(in the rows, 128 means zero)
Facts:
(1330) {flolam=monumo, grabrus=(83), gugrar=gribralek, gegam=(1328)}
(64) {flolam=monumo}
(28) {flolam=dramir, gegam=(421)}
(548) {flolam=dramir, gugrar=ferir}
(728) {flolam=dramir, grabrus=(490)}
(1417) {flolam=pogezul, gugrar=plame}
(570) {flolam=monumo, gugrar=replek}
(1036) {flolam=pogezul, grabrus=(1016), gegam=(666)}
(799) {flolam=monumo, grabrus=(1154), gugrar=stidron, gegam=(1173)}
(1352) {flolam=pogezul, gugrar=pevuk}
(770) {flolam=pogezul, grabrus=(265), gugrar=plame}
(787) {flolam=pogezul, grabrus=(264), gugrar=brugi}
(1076) {flolam=drirur, gugrar=ferir, gegam=(54)}
(1049) {flolam=drirur}
(984) {flolam=dramir, gugrar=pevuk}
(1102) {flolam=dramir, gugrar=plame, gegam=(728)}
(519) {flolam=monumo, gugrar=stidron}
(1415) {flolam=drirur, grabrus=(157), gugrar=stidron}
(515) {flolam=papor, gegam=(666)}
(265) {flolam=drirur, grabrus=(964), gugrar=pevuk}
(494) {flolam=pogezul}
(1280) {flolam=papor, grabrus=(157), gugrar=semes, gegam=(788)}
(620) {flolam=papor, gugrar=getin}
(968) {flolam=papor, grabrus=(1328), gegam=(1238)}
(1258) {flolam=monumo, grabrus=(548), gugrar=gosta}
(1043) {flolam=papor, gugrar=ferir, gegam=(984)}
(157) {flolam=papor, gugrar=pevuk}
(686) {flolam=drirur}
(675) {flolam=dramir, grabrus=(1432), gugrar=replek, gegam=(490)}
(1223) {flolam=dramir, grabrus=(14), gugrar=stidron, gegam=(241)}
(405) {flolam=papor, gugrar=semes, gegam=(700)}
(434) {flolam=dramir, gugrar=stidron}
(5) {flolam=monumo, grabrus=(728), gugrar=plupu, gegam=(370)}
(924) {flolam=drirur, grabrus=(997), gugrar=ferir, gegam=(1134)}
(1192) {flolam=dramir, gugrar=saror, gegam=(1322)}
(222) {flolam=drirur, gegam=(765)}
(1434) {flolam=papor, grabrus=(563), gugrar=klogrom, gegam=(1012)}
(1151) {flolam=drirur, grabrus=(370)}
(1400) {flolam=drirur, gugrar=stidron, gegam=(9)}
(920) {flolam=drirur, grabrus=(14), gugrar=plupu, gegam=(407)}
(370) {flolam=dramir}
(197) {flolam=drirur, grabrus=(593), gugrar=getin}
(241) {flolam=papor, grabrus=(666), gugrar=klogrom}
(1217) {flolam=drirur, grabrus=(1043), gugrar=plupu}
(707) {flolam=pogezul, gugrar=plupu}
(1134) {flolam=monumo}
(1432) {flolam=monumo, gugrar=stidron}
(246) {flolam=monumo, grabrus=(9), gugrar=plame}
(877) {flolam=drirur, grabrus=(1016), gugrar=gribralek}
(1016) {flolam=papor, grabrus=(1055)}
(1010) {flolam=papor, grabrus=(548), gugrar=replek}
(720) {flolam=papor}
(1254) {flolam=drirur, gugrar=pevuk}
(469) {flolam=monumo, gugrar=pevuk, gegam=(14)}
(563) {flolam=monumo, gugrar=plame}
(68) {flolam=pogezul, gugrar=brugi}
(1333) {flolam=drirur, grabrus=(1238), gugrar=stidron}
(771) {flolam=papor, gugrar=pevuk}
(1423) {flolam=monumo, gugrar=semes, gegam=(851)}
(1191) {flolam=drirur, gugrar=ferir}
(1144) {flolam=pogezul, grabrus=(1055), gegam=(241)}
(1341) {flolam=drirur, grabrus=(700)}
(953) {flolam=papor, grabrus=(9), gugrar=plame}
(46) {flolam=monumo, grabrus=(407), gugrar=semes}
(51) {flolam=papor, grabrus=(68), gugrar=replek, gegam=(1154)}
(50) {flolam=drirur, gugrar=semes}
(264) {flolam=drirur, grabrus=(702), gugrar=ferir}
(1362) {flolam=monumo, grabrus=(5), gugrar=getin, gegam=(1043)}
(532) {flolam=papor, grabrus=(364), gugrar=gribralek, gegam=(1322)}
(130) {flolam=drirur, gugrar=stidron, gegam=(71)}
(1413) {flolam=papor, gugrar=plupu, gegam=(83)}
(718) {flolam=papor, gugrar=gosta}
(209) {flolam=monumo, grabrus=(1223), gugrar=ferir}
(666) {flolam=pogezul, grabrus=(364)}
(1054) {flolam=pogezul, gugrar=pevuk}
(1252) {flolam=papor, grabrus=(515)}
(71) {flolam=papor, gugrar=stidron}
(134) {flolam=pogezul, gugrar=semes, gegam=(1432)}
(52) {flolam=papor, gugrar=stidron, gegam=(109)}
(385) {flolam=pogezul, gugrar=plupu, gegam=(728)}
(500) {flolam=monumo, gugrar=stidron}
(274) {flolam=dramir, grabrus=(1055), gegam=(593)}
(238) {flolam=papor, gugrar=brugi}
(1345) {flolam=dramir, gegam=(421)}
(588) {flolam=papor, grabrus=(809), gugrar=stidron}
(950) {flolam=dramir, grabrus=(370), gegam=(1055)}
(714) {flolam=papor, gugrar=plupu, gegam=(997)}
(915) {flolam=drirur, gugrar=ferir, gegam=(210)}
(132) {flolam=monumo, gugrar=klogrom, gegam=(682)}
(1342) {flolam=drirur, gugrar=stidron}
(1218) {flolam=papor, gugrar=saror, gegam=(702)}
(853) {flolam=papor, gugrar=plupu}
(1419) {flolam=drirur, gegam=(605)}
(304) {flolam=papor, gugrar=saror, gegam=(1043)}
(964) {flolam=drirur, gugrar=ferir}
(1348) {flolam=papor, gugrar=stidron}
(6) {flolam=papor, gugrar=replek, gegam=(54)}
(294) {flolam=monumo, gugrar=gribralek, gegam=(1012)}
(380) {flolam=dramir, gugrar=pevuk, gegam=(1012)}
(550) {flolam=pogezul, grabrus=(68), gugrar=ferir}
(888) {flolam=drirur, gugrar=stidron}
(137) {flolam=papor, gugrar=gosta, gegam=(407)}
(418) {flolam=papor, gugrar=stidron, gegam=(1287)}
(809) {flolam=drirur, grabrus=(265), gugrar=ferir}
(667) {flolam=papor, grabrus=(68), gugrar=saror}
(83) {flolam=monumo, grabrus=(54), gugrar=ferir}
(1095) {flolam=pogezul, gugrar=klogrom}
(407) {flolam=papor, grabrus=(1432), gugrar=stidron}
(1084) {flolam=monumo, grabrus=(71), gugrar=stidron}

Known rows:
(385): [117  88 141  95 153 119 123 137 152 128 119  96 138 104 113 122 149 128
  75 153 132  95 111 135 122  97]
(68): [127 135  92 112 144 115 106 122 141 129  81  90 136 150 129 138 163 122
 126 130 141 107 109 122  94 107]
(787): [114 157 129 101 124 120 156 155 120  78 155  96 174 163 133 122 142 129
  97 135 152  89 161 150 133 118]
(799): [141 102 176 115 168 139 118 123 157  91 109  99 132 148 107  95 153 121
  76 116 130  85 140 117  96 160]
(1238): [113 144 112 105 137 104  86 133 140 185  53 119 108 113 105 157 103 124
 137 141 155 134  97 136 102  99]
(1342): [148 115 131  87 136 141 125 133 137 133  98 114 162  95 105 138 174 127
 115 112 102 136 135 150 118 107]
(1348): [135  85 129 126 131 138 130 137 134  99  88 119 151 107 132 118 183 144
 121 110 120 115 120 120 162 141]
(707): [122  98 147  92 141 112 117 142 153 125 107  91 146  97 113 117 139 135
 100 144 119 101 118 133 129 107]
(241): [130 116 156 151 122 143 146 121 134  95 129 132 130  94 139 130 113 156
 133  98 117 105 139 117 165 141]
(64): [118 113 138 127 141 109 123 128 135 117 114 117 115 137 128 130 141 129
 120 148 140  96 121 126 116 143]
(675): [135 102 151  96 106 149 168 160 124  83 163 150 121 140 128 107 147  93
 108 166  96  99 163 148  83 169]
(434): [134 115 154 111 129 127 115 138 136 119  95 137 138 110  95 132 181 124
 118 139 126 121 131 137 119 153]
(1134): [145 135 144 122 133 101 113 140 142 121  98 118 117 136 118 143 123 137
 141 143 152 103 127 108 126 135]
(666): [105 142 144 119 136 108 115 135 125 141 102  82 138 121 142 136 116 125
 124 119 134 116 122 130 132 108]
(1191): [137 126 118 113 133 149 143 115 143 137 119 109 154 121 122 154 171 116
 129 112 117 146 140 152 103 100]
(702): [122 131 107  81 125  73 117 167 123 140 118 107 152 141 108 177 166 138
 152 190 144 107 125 141 113  94]
(1095): [128 114 130 115 140 110 122 129 142 130 125 101 125 119 128 143 124 133
 116 142 133  92 118 130 113  97]
(222): [165 125 120 109 135 149 133 113 142 131 128 144 141 110 111 146 173 113
 107 135 126 133 146 134 105  74]
(1217): [153 112 169  94 140 141 128 126 136 113 154 125 171  78 106 138 154 132
 107 123  91 118 154 161 127 102]
(1102): [136 103 166 140 125 115 118  96 136 140 150 162  91 110 122 148 152 120
 120 180 119  94 116 124 104 122]
(294): [109  95 136 108 129 128 139 148 141 122 109 108 114 135 122 137 152 109
  89 156 112 101 128 124 103 145]

Rows:
No name comes twice in this set of rows, the named rows included.
[139  96 154 155 131 145 141  95 137  89 174 140 110 100 162 125 127 152
 131 126 106  71 134 113 152 124] | (953)
[104  90 154 141 145 160 152 122 135  89 137 115 128 133 189  97 142  91
 102  92  66 113 137 118 131 166] | (51)
[138 111 137 145 141 158 153 117 135  81 127 131 120 143 169 103 128 120
 122  94 105 100 143 103 130 152] | (667)
[150 122 149  99 125 158 158 133 137 106 158 121 145 107 126 137 127 117
 115 103  74 135 163 161 105 119] | (877)
[127 124 114 121 120 122 135 132 138 144  90 119 130 133 104 163 182 110
 149 161 137 144 125 137 104 147] | (548)
[127 114 186 139 135 109 125 117 146 106 173 125 101 116 129 129  98 144
 113 159 125  70 135 130 113 126] | (246)
[130  92 111  92 124  86 102 172 137  95  94 109 156 129  89 140 170 147
 144 179 152  98 114 132 117 140] | (1432)
[135  98 137 127 118 151 178 156 129  74 143 130 129 128 173 110 124 114
 116 115  94 110 147 108 139 163] | (1010)
[125 100 160 101 143 106 120 140 146 120 107 110 116 112 109 129 167 124
  85 162 131  86 119 120 121 140] | (5)
[133  77  87 132 119 122 153 132 145 105  96 116 152 138 144 147 205 129
 153 146 141 132 109 116 140 136] | (1043)
[128 115 152 135 134 117 142 116 165 129 102  99 136 145 108 134 171 124
  80 153 176 117 141 127 107 142] | (469)
[116 105 149 127 137 116 121 118 145 129 126 130 109 129 133 134 147 124
 100 170 135  92 118 126 111 126] | (132)
[134  71 140 131 136 122 136 131 149 109 111 127 148  88 142 129 175 148
 124 118 117 109 111 117 162 129] | (853)

Now the same nodes, written a new way:
Known rows:
(851): [129 128 115 137 126 126 143 117 129 122 118 129 141 128 130 127 135 129
 127 121 122 125 129 124 130 134 123 136 107 143 134]
(1400): [130 134 149 129 134  90 124  78 153 150 139 132 139 155 125 115 122 124
 123 124  91 129 122 119 180 116 140 121 111 166 143]
(1328): [130 128 115 137 126 125 143 118 128 122 117 128 141 129 130 127 133 129
 127 120 121 125 129 124 128 134 122 135 109 143 133]
(702): [130 128 115 137 127 128 142 119 129 121 118 128 143 129 130 127 133 129
 127 120 121 125 128 124 128 134 123 136 110 143 133]
(1218): [124 124 123 126 113 111 125 103 167 120 147 105  57 123 139 146 176 145
 129 106  86 122 152 133 125 125 136 140  95  98 160]
(984): [112 125 134 149 100 134 133 160 101 127 146 137 138 120 131 146 127 124
 108  59 246 132 118 138 149 154  79 131 126 132 141]
(109): [129 128 115 137 126 125 143 116 128 122 117 128 141 129 130 126 135 129
 127 120 122 125 129 124 128 134 122 136 108 144 133]
(997): [129 128 115 137 126 127 143 119 128 122 118 128 141 129 130 127 134 130
 127 120 121 125 129 123 129 134 122 136 109 142 133]
(686): [129 131 140 138 131  99 135 105 128 152 132 136 173 153 132 109 121 117
 120 112  99 129 122 111 178 123 122 124 118 143 137]
(197): [132 127 143 117 129 146 115 141 116 165 128 135 159 150 128 100  89 116
 132 146  92 138 137 117 147 108 140 115 169 109 111]
(157): [117 122 146 141  98  99 138 158 129 104 159 123 109 103 157 152 182 138
 102  86 129 120 144 116 125 135 109 142 133  50 148]
(6): [129 129 129 115  94 138 127  90 172 105 137 128  73 117 146 135 147 153
 117 133  76 123 156 122 123 119 151 145  83 120 152]
(241): [131 116 128 111  92 177 123 156 138 130 125 119  90 123 142 123 126 137
 137 141  65 134 174 128  78 110 148 131 172  67 116]
(405): [108 126 129 117 123 156 124 116 174  83 182 130  81 115 139 140 176 141
 106 100 118 125 149 126 125 128 122 134  97  71 167]
(1084): [132 131 112 126 166 166 118 155  92 138 104 132 157 128 104 121  93 116
 145 156 168 135  99 137 102 133 124 115 153 147  97]
(385): [124 140 163 121 140 135 117 107 135  75 137 161 147 111 129 151 162 151
 100 142 121 125  90 115 125 140 123 137  96 146 130]
(134): [110 135 128 122 180 152 122 109 148  72 156 145 136 126 110 141 172 135
 113 127 138 127  98 127 126 141 114 131 107 131 145]
(246): [146 130 105 127 150 147 123 142  91 157  70 124 153 137 105 116  71 121
 159 179 138 134 110 137 100 126 146 123 160 185  84]
(222): [129 133 161 131 126  80 125  84 149 146 141 135 146 153 127 121 128 123
 118 121  97 129 120 118 179 118 137 120 122 164 139]
(1054): [120 131 143 146 153  91 138 147 102  92 132 139 165 114 126 153 179 133
 109 114 150 121  94 117 128 150 101 140 138 113 126]
(1258): [123 131 103 124 191 200 107 160 103 141 123 124 145 137  98 123 114 114
 153 130 161 140  93 145  93 136 106 103 134 119 113]

Rows:
No name comes twice in this set of rows, the named rows included.
[116 122  99 126 136 122 130  94 181 118 156  96  43 133 123 135 178 134
 138 103  87 123 160 139 119 120 138 132  99  97 168] | (137)
[125 116  97 124 121 137 123 169 136 137 134  93  53 113 130 124 125 128
 140 143 105 126 176 127  90 104 157 133 186  46 124] | (407)
[141 132  91 125 144 125 148 138  73 148  95 125 103 132 122 138  94 140
 163 187  85 133 124 125  70 133 180 145 187 150 100] | (770)
[127 123 104 116 106 153 129 165 114 138 143 113  58 111 148 134 123 141
 140 139  94 130 166 125  84 118 156 139 160  46 131] | (588)
[130 131 108 136 156 118 141 115 116 106 102 132 156 130 119 132 147 134
 130 142 111 123 111 120 127 140 125 147 115 155 124] | (494)
[125 134 132 131 130 115 148 145  72 187 170 136 114 152 137 133  89 122
 148 128  88 144 123 117 102 127 165 110 204 100 126] | (809)
[130 133 130 142 131  94 149  96 118 165 137 132 159 161 133 117 120 119
 134 107  81 132 122 114 160 128 134 122 121 153 143] | (964)
[111 137 134 128 183 163 124 108 140  86 156 153 168 134  99 134 141 120
 115 115 187 133  80 136 127 147 100 109 101 174 137] | (1423)
[112 132 124 121 188 213 108 180 100 107 152 148 171 122 102 124 113 113
 125 129 199 139  89 134  98 139  96 102 156  95 111] | (46)
[121 124 154 112  95 129 107 166 144 107 162 123  56  94 144 147 140 145
 109 144 124 126 156 122  99 109 154 132 178  44 125] | (532)
[122 127 183 129 102  99 138 161 148 112 183 129 184 113 165 163 117 112
 114  89 246 126 116 162 150 159  99  98 117 156 139] | (380)
[133 129 167 117 129 105 100 126 131 171 138 123 117 149 124 120 111 122
 135 141  92 136 126 128 149 105 150 109 171 118 117] | (924)
[129 124 146 121  95 163 114 155 133 147 142 125  97 116 124 134  83 118
 134 121 196 137 135 153  91 122 131  95 153 137 113] | (950)
[118 122 146 141  97  96 140 154 129 104 158 125 109 103 156 152 184 138
 103  87 128 119 143 117 128 136 108 142 129  53 148] | (771)
[146 133  96 142 149 119 150  93 111 143  64 129 179 147 107 116  90 121
 153 155 127 128 104 132 126 139 135 134 103 242 108] | (563)

Now the same nodes, written a new way:
Known rows:
(675): [118 118 132 131 129 163 129  92 156 118 128 139 128 140 113 113 130 142
 123 129 134 113 122 123 130 138]
(1192): [113 126 143 140 130 114 138  93 144 120 135 171 125 131 109 136 149 113
 120 132 122 153 114 134 122  99]
(1055): [118 127  80 131 135 118 114 127 132 134 131 122 138 119 141 171 102 130
 117 111 101 139  95 126 116 135]
(418): [135 139 117 151 129 113 133 109  95 119 127 148 129 142 116 126 114 127
 128 132 134 111 120 134 125 138]
(51): [135 128  99 142 135 151 129 109 121 117 122 135 130 145 111  80 116 147
 112 129 141 137 129 125 133 124]
(132): [134 142 105 150 132 120 141 125 111 116 133 139 145 135 111 130 114 127
 130 124 121 138 132 134 127 114]
(1254): [114 109 137 126 123 151 131  89 147 125 130 146 139 116 122 132 140 118
 138 125 136 110 116 127 123 161]
(968): [138 127 113 144 131 121 130 114 106 116 122 136 130 147 116 114 113 135
 126 129 132 118 123 132 127 137]
(877): [112  94 105 116 128 147 114 100 166 123 126 133 140 147 135 144 145 127
 121 118 113 140 107 126 118 150]
(851): [132 137 118 133 128 130 141 136 133 131 128 143 143 114 130 138 124 119
 134 122 126 104 123 122 125 135]
(1341): [116 108 127 122 125 154 131 100 164 123 128 138 143 133 125 132 145 123
 134 123 128 120 119 125 123 154]
(1054): [136 147 138 144 130 137 128 100 120 124 127 148 115 130 118 135 107 126
 126 136 135 103 121 125 125 147]
(519): [138 135 112 148 131 103 134 119  94 124 125 142 137 133 118 119 118 123
 128 127 136 124 122 132 124 135]
(50): [117 114 124 127 120 133 135  97 151 124 130 151 144 137 135 150 151 122
 142 128 131  83 121 125 123 167]
(667): [132 117 114 145 138 119 128 116 128 119 122 160 124 146 102  85 143 118
  92 130 138 207 126 130 127  80]
(1217): [118 115 125 121 127 157 133 104 177 117 132 141 144 136 116 144 148 110
 141 116 121 164 125 128 122 127]
(52): [136 138 115 150 131 110 132 112  97 120 126 145 129 142 118 123 117 128
 125 132 134 114 124 134 127 139]
(1134): [140 139 106 148 131 115 127 128 105 125 125 138 140 131 120 130 114 122
 133 124 136 114 130 129 125 142]
(385): [152 163 133 141 131 137 139  98 151 116 135 144 126 146 112 154 103 117
 125 134 116 161 122 130 130 112]
(1258): [147 128  99 141 132 122 130 137 120 119 121 134 139 152 122 115 123 127
 126 127 129 123 130 130 125 134]
(1252): [141 132 115 146 133 121 122 117 113 119 122 136 129 151 114 116 112 131
 122 128 134 115 129 130 126 136]

Rows:
No name comes twice in this set of rows, the named rows included.
[128 132 127 156 134  88 137 112 106 120 130 161 127 136 106 123 134 114
 109 133 127 156 120 138 122  91] | (1218)
[126 134 127 136 124 135 122  99 149 124 131 147 130 140 119 140 130 121
 136 127 133 107 128 123 123 155] | (370)
[145 144 102 150 130 105 130 120 108 118 126 144 133 153 121 139 114 121
 132 130 128 107 132 130 124 147] | (718)
[133 130 116 149 135 127 120 111 116 122 124 130 130 144 110 105 113 140
 121 126 141 108 127 127 128 136] | (1010)
[139 138 109 150 128 105 134 115  94 118 124 145 131 154 126 126 115 131
 129 135 133  97 125 132 125 150] | (405)
[134 159 123 148 130 135 133 111 146 117 137 144 124 140 108 156 110 126
 129 133 124 122 135 126 126 118] | (1095)
[137 142 122 146 125 120 147 137 136 126 129 124 147 112 131 122 128 112
 124 121 142 143 114 111 114 145] | (1012)
[132 141 113 152 132 116 131 120 100 125 129 135 141 127 112 114 113 134
 130 125 138  99 127 130 127 137] | (570)
[111 113 102 130 133 137 110  89 152 120 130 123 124 149 127 158 119 139
 120 122 103 146  98 129 118 144] | (274)
[130 135  96 149 137 146 115 139 135 114 123 140 126 147 104 111 127 128
 129 119 137 163 151 125 124 113] | (241)
[136 151 113 159 131 118 145 121 125 107 131 116 137 149 106 104 116 127
 119 128 136 189 120 124 118 113] | (1434)
[141 138 130 137 134 148 125 108 151 117 125 141 115 143 112 130 111 126
 120 132 126 163 126 124 125 117] | (787)

